Below are the code and all the weights of a small trained network. Each question names an input and a class and asks about switching units off, where a switched-off unit gives its printed mean instead of its output.

import numpy as np


def w(rows, s, z=0):
    codes = np.array(rows[::2]) - 128.0
    scale = np.full(codes.shape[1], s)
    scale[-1] = z or s
    return codes * scale


def norm(h):
    return h / np.sqrt((h * h).mean(-1, keepdims=True) + 1e-5)


def f(y):
    return np.maximum(y, 0)


def log_softmax(a):
    a = a - a.max(-1, keepdims=True)
    return a - np.log(np.exp(a).sum(-1, keepdims=True))


def net(x, mask):
    res = np.array(x, float).reshape(1, 7) / 4 @ E
    u = 0
    for l in range(2):
        y = f(norm(res) @ A[l][:, :-1].T + A[l][:, -1])
        res = res + np.where(mask[u : u + 4], y, B[l][:, -1]) @ B[l][:, :-1]
        u += 4
    return log_softmax(norm(res)[-1] @ U[:, :-1].T + U[:, -1])


A, B = {}, {}
E = w([
[127,129,128,129],'x0',
[106,124,177,202],'x1',
[127,129,127,130],'x2',
[129,127,128,127],'x3',
[16,133,76,90],'x4',
[125,131,126,129],'x5',
[111,254,198,47],'x6',
],0.0056)
A[0] = w([
[197,75,84,191,134],'0.n0',
[166,159,116,111,249],'0.n1',
[124,126,171,148,251],'0.n2',
[43,2,80,112,160],'0.n3',
],0.0073,0.0026)
B[0] = w([
[108,69,119,102,227],'0.n0',
[117,154,2,147,195],'0.n1',
[85,148,167,205,191],'0.n2',
[95,160,39,177,254],'0.n3',
],0.0078,0.0052)
A[1] = w([
[243,236,176,131,175],'1.n0',
[59,144,50,57,254],'1.n1',
[181,159,66,109,155],'1.n2',
[230,1,89,175,166],'1.n3',
],0.0079,0.0037)
B[1] = w([
[157,11,117,160,189],'1.n0',
[176,143,180,125,255],'1.n1',
[81,62,66,62,178],'1.n2',
[125,223,192,69,226],'1.n3',
],0.012,0.0076)
U = w([
[172,191,157,41,253],'0',
[102,186,250,157,227],'1',
[97,134,49,102,59],'2',
[82,150,98,224,41],'3',
[179,27,125,91,46],'4',
[180,63,185,222,26],'5',
],0.019,0.0023)

Each question gives the input, the list of numbers given to net, and the class t.
The units are the neurons (one row each of A and B). Each row of codes is followed by its name. A weight is (code - 128) times the scale printed after its matrix; where a second scale follows, it is the last column's (A, B and U).
mask holds one flag per neuron, layer by layer. A switched-off neuron (its flag False) gives its mean, the last column of its row in B, instead of its output. The means were averaged over made-up inputs and are rounded, as every weight is.
A unit's drop is (log p(t) with every unit on - log p(t) with that unit switched off) / (log p(t) with every unit on - log p(t) with every unit switched off).
The circuit of an input: a set's keep is (log p(t) with only the set's units on - log p(t) with every unit switched off) / (log p(t) with every unit on - log p(t) with every unit switched off). Starting from all 8 units, units are removed one at a time, each time the one whose removal leaves the highest keep (on an exact tie, the one counted first), for as long as the keep stays at least 0.8.
units of the circuit, in order: the units of the circuit, biggest drop first
unit that matters most: the unit with the biggest drop
top k neurons: the k neurons with the biggest drops, biggest first
k most important neurons of layer l: the k neurons of layer l with the biggest drops, biggest first
input [4,2,-3,6,3,-1,-8], class 3: 3 most important neurons of layer 1 -> (1.n2, 1.n0, 1.n3)
input [-5,-1,-8,-6,-8,8,6], class 4: unit that matters most -> 1.n0
input [-8,1,-3,-6,6,7,3], class 1: units of the circuit, in order -> (1.n2, 1.n1)
input [-3,-1,-1,-2,-7,-7,-1], class 0: top 2 neurons -> (1.n3, 0.n1)
input [-8,0,2,1,2,-5,-7], class 2: units of the circuit, in order -> (0.n3, 1.n3, 0.n0)
input [-7,1,6,-8,6,2,0], class 3: units of the circuit, in order -> (1.n3, 1.n2)
input [-4,5,7,-2,1,3,-1], class 3: top 2 neurons -> (1.n3, 1.n1)
input [0,-2,-4,-4,0,-6,-5], class 0: top 3 neurons -> (1.n3, 1.n0, 0.n1)
input [3,6,-7,-7,-2,6,8], class 5: 2 most important neurons of layer 1 -> (1.n0, 1.n3)
input [4,0,-7,1,3,-6,-6], class 2: 2 most important neurons of layer 0 -> (0.n3, 0.n2)
input [2,4,7,-2,-8,-5,-1], class 1: top 2 neurons -> (1.n3, 0.n0)
input [-5,-3,1,-2,3,-7,-6], class 2: top 2 neurons -> (0.n3, 1.n0)
input [1,1,-7,3,-1,-7,1], class 5: top 2 neurons -> (1.n3, 0.n3)
input [3,7,3,6,-4,3,5], class 5: top 2 neurons -> (1.n0, 1.n3)
input [0,1,0,1,7,-7,-5], class 3: units of the circuit, in order -> (1.n2)
input [8,1,4,-3,4,7,-3], class 3: units of the circuit, in order -> (0.n3, 0.n1)
input [4,-1,2,-3,3,-4,-6], class 2: 2 most important neurons of layer 1 -> (1.n0, 1.n3)
input [-4,0,0,5,-7,-7,2], class 4: top 2 neurons -> (1.n0, 0.n1)
input [7,-7,6,-7,-8,0,1], class 4: 2 most important neurons of layer 1 -> (1.n0, 1.n2)
input [6,-1,5,0,-7,4,7], class 4: units of the circuit, in order -> (1.n0)
